Each name stands for a flat space through zero: a line, a plane or more. A row that begins with a name and a colon came from that space; any other row is followed by the name of the space it lies nearest, among the names in its block.
pugog_monab: [-21  13   9  -7   0  40 -22  10  30  -9 -17   9 -13 -17  16  -6   7  18
  12 -10 -45 -10   5 -15  54  32  -8  19  -2  26 -27  30 -15]
gato_tufep: [  8  -1 -18   1   7   6 -32  16   9  17   7   6 -18  -7  17  12  11  10
 -10  25 -22 -18  27   5  18  25 -18  10  14   3   6   1  21]
mese_rinos: [-50  11  19  -1  -8  40 -24  23  37  -4 -32  19  -3  21  11  36 -34   3
 -19  -2 -59  -1  -8 -19  20  57  12   6  16  55  -5   1 -16]
gato_tufep: [ 58 -18 -33  22  -4 -42  14  -6 -43  47   6  13  23   8  28  -8 -17  34
 -17  -1  42   3  -1  26 -24 -32  10 -32  -7  -5 -16 -40   1]
vumev_sulon: [  4  37 -10   9  14  23   2   4  -7  -1 -36  17  10 -19  -8 -25  27  50
  14 -33  -2  10  12 -11  29 -18  32  -3 -24  15 -41  -7 -51]
pugog_monab: [ -5   7  12  -7 -22  18  33 -28  -6 -39 -22   7   3  -7  18 -26 -16  18
  31 -41 -14  11 -21 -16  35  -5  13 -12 -41  29 -46  23 -40]
vumev_sulon: [-17 -39  21 -27  -3  27  -1 -30  17  21 -14 -25  37  -9  22 -29 -38 -20
  -2 -50  -4  -3 -39   8  15 -10   3  15  27 -14 -22  47 -30]
gato_tufep: [ -9   5 -28 -22   7  42 -43  -4  11 -19 -19   1 -30 -18  29   5  15  17
   3   2 -64 -22  48  -9  54  38  -4  10   3  15  -7  27  -9]
mese_rinos: [-27   0   4  -9 -10  32 -23   6  19 -21 -16   5 -15   6  20  24 -16   3
  -5   1 -55  -6   7 -14  30  43   1   2   5  34  -1  13  -4]
pugog_monab: [  9   1   5  23  -9 -13   6  19  -2  26  -3  19  14  15  10  13 -20  21
 -13   3   9   8 -20   3  -8   4   7 -13  -1  24 -12 -28   1]
vumev_sulon: [ 24  25  -1  26  29 -16   7  24  12  75  -1  26  23 -19 -16 -41  24  27
  -2  -6  56  -5  -8  16  -5 -26 -10  24   6 -14 -36 -13 -13]
gato_tufep: [ 17  -8 -57 -35  22   2  -5 -52 -44 -17 -22 -20  -2  -6   2 -16   7 -10
  -7 -19   1  -7  57  13 -20 -30  28 -16  -1 -38  15   2 -30]
pugog_monab: [ 34 -37  -1  -2 -16 -40  19 -21 -48 -33  40 -44   7   2 -12   7  13 -20
   8   9  37  18 -12  10 -37 -52   6 -31  -8 -51  44 -12  36]
vumev_sulon: [ -7 -22  15 -18 -10  10  14 -27   8  -4  -1 -13  12  -7  16 -24 -23 -17
  13 -28   0  -3 -26   2  14  -5  -8   8   1  -6 -18  36 -13]
mese_rinos: [ -6   3  28  -7  -2   7   1   4  17 -37  31 -24 -20 -31 -22 -19  47 -15
  39   7   1  -2  -8 -12  30  -9 -30  25 -12 -28   8  40  25]
gato_tufep: [ 20 -14   4  18  -8 -35   5  16 -12  12  30  -5   2  13  -6  20   0  -7
 -10  28  27   6 -13  10 -31 -10  -9 -12   6 -12  27 -27  39]
vumev_sulon: [  6  31  -2  23   7   1  -4  27  -4   0  -8  16  -3  -4 -17   7  30  36
   3   6   3  11   9  -9   7  -5  16  -6 -14  13  -7 -27  -7]
pugog_monab: [ 63 -32 -78 -37  16 -24  10 -79 -84 -23   0 -39   1 -21  16 -37  20  -2
   7 -23  30  -6  63  27 -23 -71  25 -35 -18 -71  15   3 -19]
pugog_monab: [  0  -1   5 -10 -15  -3  46 -42 -38 -50 -21 -15  22   7 -12 -16 -15   1
  19 -47  18  29 -20 -10 -17 -45  44 -34 -36  -3 -12  -4 -44]
mese_rinos: [-11 -20 -18 -42  -3  -7  26 -59   6  -9   2   1 -18  10  23 -25 -48 -65
   3  -3  -1 -28  14  13 -17  21 -35  16   0  -8  -4  43  -2]
pugog_monab: [ -5  10  -3   7  21 -28  -2  20  25  48  21  19 -11  14 -20   6  -3 -38
 -22  43  30 -20  11  16 -42  20 -37  29  28 -12  23 -12  35]
mese_rinos: [ 20  23  16  28  15 -32  29  18 -12  19  16   0  21 -11 -49 -24  42  11
  13  -1  69  20 -20   4 -32 -54   7   2 -12 -33   0 -26   1]
mese_rinos: [-10  18   6  -2   6   3  15  -5   6  -8  -7   6  -1  -4 -17 -15   7  -6
  11  -9  10   3  -1  -6  -2  -6   1   8 -11   0 -10   6 -15]
mese_rinos: [-27   3 -17 -32  -2 -27  55 -57  11   0 -10  32 -19  41   6 -13 -78 -83
 -12   7  18 -24  11  12 -59  34 -31  12  -6  17  -3  15  -9]
pugog_monab: [ -4   7 -20 -12  19  14 -22  -2   8  12  -9   2  -8 -10   1  -5  12  -1
  -7   3 -13 -15  30   4   8  10  -4  15  13  -8   2   9  -6]
gato_tufep: [-31 -16  20  -2 -23  -1  -6  11  12 -26   9  -5 -11  35   2  52 -36 -32
 -18  26 -31   5 -15  -9 -20  38  -3 -10  14  24  39 -10  30]
vumev_sulon: [-12  18   2   8  17 -10  17   2  -2  25 -20  12  24  17 -31  -2 -11  -8
 -18 -11  33  11  -7   4 -45 -18  25  -1   9  -3   2 -28 -25]
gato_tufep: [ 16  -6  19  18 -23 -17  30  -1 -19 -14   8  -2  16   4   1  -4  -6  18
  15 -14  22  22 -37  -4  -2 -26  12 -24 -25   7 -13 -13  -2]
vumev_sulon: [-27  -9  42  18   8  22 -24  39  23  46 -18 -14  55   8 -22  19 -10  15
 -29 -26   6  23 -52  -1 -12 -14  37   4  46   0   7 -19 -19]
mese_rinos: [-19   5  24 -16   8  18   7 -10  24 -11   4 -15   0 -24 -18 -33  19 -21
  26 -18   6  -4 -13  -7  19  -9 -16  30   0 -21 -11  43 -10]
pugog_monab: [  5  -9  28  25 -22 -13  -1  34  16  12  27   8  -2   7  12  19  -7   9
   1  24   0   3 -34  -2  11  19 -23   0   2  20  -1  -8  37]
gato_tufep: [-12  -4 -21 -23   7  12  -8 -23  -8 -15 -17  -7  -5   7   3   6 -12 -16
 -10  -7 -19  -6  26   1  -9   7  13  -4   7  -4  12   6 -15]
mese_rinos: [ 26 -14 -37   0  -8  -9 -11 -10 -31  -1  -5   4  -7  11  33  19 -15  20
 -16   9 -17  -4  27   8  -1   6  12 -29  -5  11   5 -22   4]
vumev_sulon: [-37  10  12 -16 -19  30  17 -24 -16 -77 -37 -11   2  18 -11  21 -18  -1
  10 -34 -39  27  -6 -28   2   0  51 -30 -26  28   4  -2 -43]
vumev_sulon: [ -3 -30   3 -20 -29  18 -16 -15  -2 -56  16 -24 -28  -6  35  18  -5  -7
  17   8 -54  -6   4 -12  42  26 -15 -10  -9   9  13  33  25]
gato_tufep: [-20  11  22   4  -4  16   7   7  23   6 -14  14   7   0   1  -8 -13   5
   6 -16  -8   2 -22  -9  17  14  -1  11  -3  24 -26  11 -18]
[-11   1  15  17  12   9 -11  25  13  56 -23   8  43  11  -8   6 -19  19
 -29 -21  14  12 -29   6 -16  -9  28   2  31   9 -10 -24 -26]	mese_rinos
[  6  24 -15  -6  10 -44  67 -36  11  33   4  48 -14  15  -3 -48 -38 -48
   8   9  60 -24   5  18 -44   8 -47  24 -23   5 -35   9  -7]	pugog_monab
[  4 -18 -17   1 -21   5 -12  -3 -11  -2 -13  12  -4  22  44  31 -42  16
 -20   4 -38  -3   5   1   9  32  10 -26   1  39  -4 -15   1]	gato_tufep
[  2 -15 -12 -17   3  28 -26 -12   2   4 -13 -12   3 -18  26 -11   1  14
   1 -19 -28 -10  12   2  35   4   4   5  10  -3 -14  25 -16]	vumev_sulon
[ -4  -7 -17 -23  -4 -25  35 -42  -2  -7   7  11 -19  19   8 -12 -40 -55
  -1  11  16 -18  13  11 -35  14 -29   5  -8  -2   4  15   7]	mese_rinos
[ 24   2 -62 -19  47 -11 -23 -21 -15  58 -11   4   1 -10  -1 -24  13 -11
 -28   7  25 -29  64  31 -30 -15  -4  16  30 -43   9  -6 -11]	gato_tufep
[-53  34  37   8  -7  24   1  30  43 -26 -13  22 -18  17 -23  27  -7 -11
   3  12 -34   6 -14 -27   9  47  -3  16  -4  45   1   1  -2]	mese_rinos
[ -8   2  20  15 -10   2   0  20  10   3   0   7   7   9  -1  14  -8  11
  -3   1  -4   9 -23  -7   3   8   5  -4   1  19  -3 -11   3]	pugog_monab
[-25   6   5 -23  11   7  23 -33  -6 -26 -18 -16  11   4 -30 -16  -5 -34
   5 -27  13   9   0  -4 -28 -23  21   2  -2 -21   9  12 -31]	gato_tufep
[  1  -5  17   7 -12 -14  13   7   7  -3  20   1  -5   3  -1   2  -4 -11
   8  12  10   1 -19  -1  -3   4 -19   3  -5   2   2   3  22]	pugog_monab
[ 27 -25  -7  15  -1 -39  -4  10 -34  13  27 -24  16  16 -16  28   6  -7
 -23  23  35  14  -5  16 -52 -34  14 -26  18 -35  49 -42  35]	pugog_monab
[  6 -15   9  20  13 -38 -12  34  16  65  33   1  12  19 -17  22  -8 -30
 -36  43  40  -8 -14  23 -53   3 -26  15  46 -24  39 -29  50]	vumev_sulon
[-10  -9 -26 -17 -17  18 -32  -6 -21 -72  -2 -16 -41  14  18  55   4  -1
  -6  27 -70  -1  46 -16  14  35  14 -29  -8  17  44  -7  22]	vumev_sulon
[ 47 -36  -1  32 -35 -13 -10  17 -49  -4   8 -16  29   6  36  31  -6  66
  -8 -11  -5  30 -31   2  15 -30  40 -59 -12  13  -1 -43   9]	pugog_monab
[-29  15  69  34 -14  -3  30  37  19   2  -3   1  40  16 -45  11  -6   8
   4 -21  32  40 -78 -18 -21 -22  27  -5  -2  17  -5 -25 -12]	vumev_sulon
[ -4  -1  10  -2  -8  -9  20  -9   0 -12   6   0  -1   6  -5  -3 -10 -16
   7  -1  10   3 -13  -2 -11  -2  -6  -1  -9   1   0   4   3]	vumev_sulon
[  3 -25  -1  -6  -6  -8  -7  -5   3  14  13  -7   1   8  17   8 -21 -19
 -12  10  -2  -9  -6  10  -8  10 -16   2  18  -6  12   6  20]	mese_rinos
[-10  38  13  30   5 -25  25  28  -6  -3  -5  22   5  25 -48  22  10   4
  -9  16  32  24  -8  -9 -48 -12  23 -13 -14  13  16 -53  -2]	vumev_sulon
[ 10   2 -10  -1   1 -10  11  -9   1  12   4  13  -7  -1  10 -14  -7  -5
   4   4  10 -10   6   7   0   5 -17   6  -7   2 -14   6   2]	pugog_monab

Rows lie near named flat spaces through zero. A row that begins with a name and a colon came from that space; any other row is followed by the name of its block's space that it lies nearest.
nurergepad: [ 18 -15  35  -9 -36  19 -19  23 -16  16  10 -22   0  -3  23  21   7   0
 -11   7 -18 -29 -36 -34 -11 -13 -31 -46 -18 -46  47  -1  18]
futenzolaz: [ 11  27  -1  -2  22  17  17 -17  13  -5 -26 -28  16 -15  10  -9  27 -23
  15 -42  13  -6  15  40   0 -11  -8  -9 -40  30   9   9  -1]
futenzolaz: [-16 -30   5  -9 -19   9   1  36 -38   0  34  17  12  -7  18   8 -20  15
  11  57  -8  21  22 -54  29  14  -4  22 -16  -4  13   2 -25]
penarin: [ 21   2  -6   1  19  19  16 -33   2  28  -1   3 -25   8   7 -40 -14 -16
  19  42   0  67  36 -16  23 -17   7 -21  23  17  -6   3 -31]
penarin: [-38  30 -53  13  46  14 -15 -17   5 -42  -1   3  37  23 -23 -44 -10  -5
  21 -26  17  15  46  43 -19  23  29  72  13  72 -28   7 -25]
futenzolaz: [ 16  22  -2  -9  15  10  12 -21 -13   6  -2 -22  11 -14  -4  -2   6 -13
  19 -18  -6  -6   1  24  -9  -2  -4   2  -1  15  12  10 -13]
nurergepad: [-26  -6 -14   4  16 -18 -10   5 -12 -13  31   8   0  -8  -7 -25 -14   2
   9  17 -16  11 -19 -16  10  14  27  28  32  -6 -11  -5  -9]
fudavese: [-15  16  -9   7   6  18 -23 -27  -6  12  26 -16 -17  21  32  -5 -15 -48
 -12 -57 -27 -12 -30  30 -16   2  -4  12  19 -10 -25  -3   1]
nurergepad: [ 38  13  14 -11 -20  27  17 -40 -18  59   8 -13 -38  10  31  35 -11 -43
  -9 -32 -22  -5 -11  23 -13 -10 -32 -30   3 -16  -9   8 -18]
fudavese: [  8   9 -21   5  20 -18   6 -10  12   7   1  -7 -16  -2 -29 -24  18  -5
  -1  -6   0 -22 -31  15 -30  17  25 -10  19  -3 -12   6  -7]
futenzolaz: [-25  -9  -2   1 -10  26 -23  39 -16 -27   8   0  38   5   9  -9  -2  17
  11  18   8   0  22 -32  -2   7  -9  15 -31  18  33   1  -8]
penarin: [ 20   5  25  -8  -4  30  -1  -7   5  -3 -18 -36  17   1  30  13  16 -19
  -4 -23   2 -13  14  20  10 -23 -28 -19 -40  -6  19   3  26]
fudavese: [ 17  -2 -28   3  18 -10  41  10  15  20 -13   5 -20 -11 -25 -24  38  -2
   7  24  28 -10   8   0 -14  28  24 -21 -36  22 -13  18 -36]
futenzolaz: [ -9 -13  -5  13  14   2  15   7  34  -9 -28  24  -8   6   9 -34   7   6
   5  36  34  60  56 -20  43 -15  12 -11 -26  29 -15  -6  -5]
futenzolaz: [ 20 -24  15 -17 -10   3  -2  20 -26   1  26 -29  13  -5  -1  10   9   7
  -7  41 -16 -36 -17 -20  -1  14  -2   0 -10 -41  19   9  14]
penarin: [ 21 -34  53  -8   7 -10   9  18  13   5  10 -44 -18 -43  46 -33  35 -21
  -1  46 -19  14 -41 -48  68 -37   3 -71 -33 -73  32 -10  44]
nurergepad: [ 30 -16 -14  -3 -21  -8  34  28  20   3 -51  36   9  15 -54  26  23  58
  -8  53  57 -11  62  -9 -24  20  -3 -10 -37  35   2  15 -14]
fudavese: [ 18   2  -6 -12  34 -33  35  -8   8 -24 -19 -10  24 -29 -43 -13  21  28
  20  36  17   4  27  19  22   5  28  23   3  16  -5   8   7]
nurergepad: [ 17   1  -5   3 -25  15   3  -4   5  29 -13  16 -21  26  -4  23  -3   0
 -16  -8  11 -10   8   3 -31   5 -17 -21  -4   5  -6   5 -13]
penarin: [ 48 -11  41 -19 -41  13  51  12  18  10 -71   6  17  -7  15  82  28  26
 -14   2  47  -8  78  20  30 -27 -55 -29 -94  18  14   8  23]
nurergepad: [ 11 -30  11   1 -18  -2   4   8   4  29  15   9 -39  13  21   2  -3 -11
 -23  34  -7   7 -12 -30  16   0   0 -28  -1 -39 -17  -4   4]
penarin: [   3    8  -51    0  -17   63  -41    9  -32    2   17   -4   33   76
  -35   -1  -18   11   -8   10   10  -49   36    9 -101   51  -11   42
    8   41    7   26  -41]
fudavese: [ -7 -10  12   8 -15 -27 -39   2  21 -25 -11  17   3  23 -33   9 -19  42
 -25   8  -4  -8 -24  -9 -16 -13   4   2  62 -32   2 -20  50]
fudavese: [-19 -32   0  14 -20 -33 -18  37  39 -34 -29  44   4  25 -33  10  -1  58
 -32  36  33  -1  17 -25   3   2  11   7   8 -10 -15 -17  40]
nurergepad: [ 29  19  19 -19   6  10  18 -17 -16  -2 -14 -33  29 -26  -1  19  12  -1
  20 -13  -5 -12  10  26   5 -15 -18  -2 -16   7  30  10   6]
nurergepad: [ 26   6  18 -13 -18  13 -14  21  -4 -24 -32 -22  52  -2 -36  20  19  47
   7  12  16 -40  10  -4 -37  -8 -24 -16 -17   4  63   8  24]
nurergepad: [ 21   0  16  -7  12   3  -1 -20   9  -8  -9 -27   8   1   3  -6   5  -5
  -3   7  -5   3   8  16  17 -19  -2  -5   8 -16   1  -1  31]
fudavese: [ 11 -31  26 -12 -20  -8  20  46  -2 -17 -19   6  27 -23  -3  22  20  42
   4  58  24   1  34 -40  34  -5 -11 -12 -55  -6  32   2  14]
fudavese: [-28  -9 -23  24 -10 -29 -20  31  31 -14 -14  45 -14  17 -40 -16   3  38
 -16  10  24  -5 -19 -28 -33  16  22 -10  20   6  -6 -11   0]
futenzolaz: [-23 -35   6  -2 -12  -9  15  78  -3 -24   6  -1  25 -33  16   5  43  16
  -1  30  23 -35   0 -41  23  26   5  -3 -97  -6  21   7   0]
futenzolaz: [ 38  11   2 -17  11 -13  23 -43 -25  33  18 -16 -20 -13 -18   9 -12 -12
  10  11 -29  -1 -21  19  -5   2   7   0  52 -20  -9   9 -13]
penarin: [ -5  17   7   3   7  24 -42 -26 -15  10  36 -38 -10  10  28 -26 -15 -44
  -1 -39 -45 -10 -60   5 -21 -13  -5 -15  41 -34  15  -6  10]
penarin: [ 36 -18  15  -8 -14  -7  31  -2   0  35  -9  12 -29  -7  -5  11   3  10
  -1  50   5  21  12 -26  17  -8  -5 -37  -1 -16   3   4 -11]
penarin: [  8 -14   5  -4 -17 -35  29  16   5   9 -14  30 -13 -17 -21  33   5  29
  -7  21  15  -4   3 -10  10   8   3  -5  -7  -5  -9  -1  -2]
nurergepad: [ -9   2 -11   2  16  -8  15 -26 -10  24  29   8 -34  -5  22  -9 -18 -37
   3  -9 -20  26  -9  10  23   7  15  16  21  -3 -41  -1 -23]
futenzolaz: [  4 -17   3  -8  -2  -1  23  -8 -24  22  22  23 -18  -6  14   1 -28  -1
  13  53  -9  55  33 -30  43  -1   3  12  15   2 -15   0 -31]
penarin: [  1  -3   1   5   7  12  -5 -14  -3  19  15   5 -24   4  14 -34 -17 -15
  11  26 -13  47  -1 -29  15 -14   6 -21  28  -5   3  -5 -19]
fudavese: [-44  14  12   1   3 -14 -45  13 -23 -43  27  -9  38 -25   1  -5 -21  14
  17 -33 -33  -9 -51 -12  -1 -10   2  29  38 -14  37 -17  21]
fudavese: [-14   0  33 -11 -10  13 -29 -15 -20 -27  12 -15  31   4  35  30 -36  -3
  -3 -20 -27  16  13  12  37 -31 -26  38  21 -18   7 -15  41]
futenzolaz: [-14 -57   2   2 -27 -42  -5  48 -10   4  36  43 -26   3 -21   5 -16  43
 -22  89  -6   3 -24 -75  16  27  25   3  30 -51 -13 -10   2]
[ 10 -25   7   2 -28   4  11  12  -1  41  13  19 -44  12  23  16  -3 -14
 -22  20  -3   3 -11 -29   4   6  -9 -33 -14 -27 -15   0 -14]	nurergepad
[ -2  24  19  -2  22 -51  33 -36  20  -5 -20   1 -15 -48   5  23   6 -14
   6 -60  -9   9 -27  51  42 -25   8   5  15  -6 -27 -13  27]	penarin
[-47 -39  -5  11 -11 -44  -5  74   8 -37  11  39  10 -22 -16  -7  13  47
  -6  47  19  -8 -15 -59  21  25  27  14 -26 -12   4 -11   7]	penarin
[ 26 -10   9  -1  -5   6   3 -13  22   9 -20  -5 -13  23  -1   3   6   1
 -20  16  11   3  19   8   3 -12  -6 -19   0 -13 -13   0  23]	nurergepad
[ 25  11   3  -6  50  15  11 -39  10   0   3 -53  -1 -11  16 -58  19 -41
  18  11 -12  24   6  22  29 -20  18 -14   3  -5  -2   6   9]	penarin
[  11  -38   33  -17   -8  -66   25   64   14  -35   -6  -32   22  -56
  -19   39   69   33  -28   14    8 -101  -61    0   19   21   15  -11
  -68  -71   12    2   71]	penarin
[ -9  -2  -8   1  24  29  -1  16  15 -39 -20 -23  44   7  11 -30  24  -1
  10  13  30   8  61  10  20  -2   3  20 -58  37   7   8   9]	penarin
[-20 -27   9   3   3 -17 -17  33   2 -25  19  -2   9 -11   1 -24   4  17
  -2  41  -6   3 -19 -41  23   2  18   1   2 -29  12 -10  21]	nurergepad
[  7 -13  14   7 -24  17 -57 -28  14   2   6   1 -17  68   4   8 -41   2
 -44   2 -21   3  -8   2 -20 -22 -15  -1  74 -44 -18 -18  50]	futenzolaz
[-23 -17  -1  10   6 -14  20  15  15   4   6  19 -26 -14  34 -11   8 -21
  -5   3   8  27   5 -14  47   1  13  -3 -34  -1 -31  -7  -7]	nurergepad
[ -8  25  13 -16  10   5  -8  -4 -47 -10  31 -34  35 -43   9   4  -7 -10
  36 -29 -38 -16 -39   3  -3  -3  -8  18  11  -4  45   4 -11]	nurergepad
[-38 -20  10  12  12 -19 -11  33  13 -29  12   6   2 -25  21 -38   7   4
   7  22  -1  29 -16 -43  47 -10  20  -6 -14 -15   9 -16  14]	penarin
[ 14 -20   9  -2  -7 -51  43 -11  10  38  10  25 -61 -20   6  31   2 -13
 -24   5  -9  -1 -33   5  31   8  15 -14  11 -42 -54  -5   3]	futenzolaz
[  4  15  -8  -1  24 -15   5 -29   0   5  10 -12 -12 -10  -9 -16  -2 -17
   7 -15 -16   1 -24  23  -2   1  18   7  34  -5 -16   0  -1]	penarin
[ 26  10 -10 -10  19  10  41  -8 -13  26   2 -20  -6 -26   1 -14  25 -22
  24  10   4  -1   9   8   1  12   6 -16 -35  19   6  20 -39]	fudavese
[-24  15   2  11 -19 -24  -2 -18  -3  20   2  52 -34  -6   4  27 -41   3
   2 -37 -14  38 -21  -6   5 -14  -8   1  51   6 -16 -18 -19]	penarin
[-19   1 -12  -6  -1 -12  31   8 -40  18  27  36  -7 -34   2   9 -24   6
  34  23  -8  40  13 -29  24  17   7  25   3  29  -1   5 -63]	futenzolaz
[-29  13 -18  12 -17 -39 -18  -2  -8  10  18  46 -26   1 -32  22 -31  18
  -8 -35 -17 -13 -58  -4 -42  18  11  14  68  -6 -15 -12 -17]	futenzolaz
[ 19   1  -7  -4   3  28   2 -10  -4  10  -4 -11   4  20  -1 -11   0  -6
   4  19   6   7  30   2 -11   1  -6  -4  -6  14   4  10 -13]	penarin
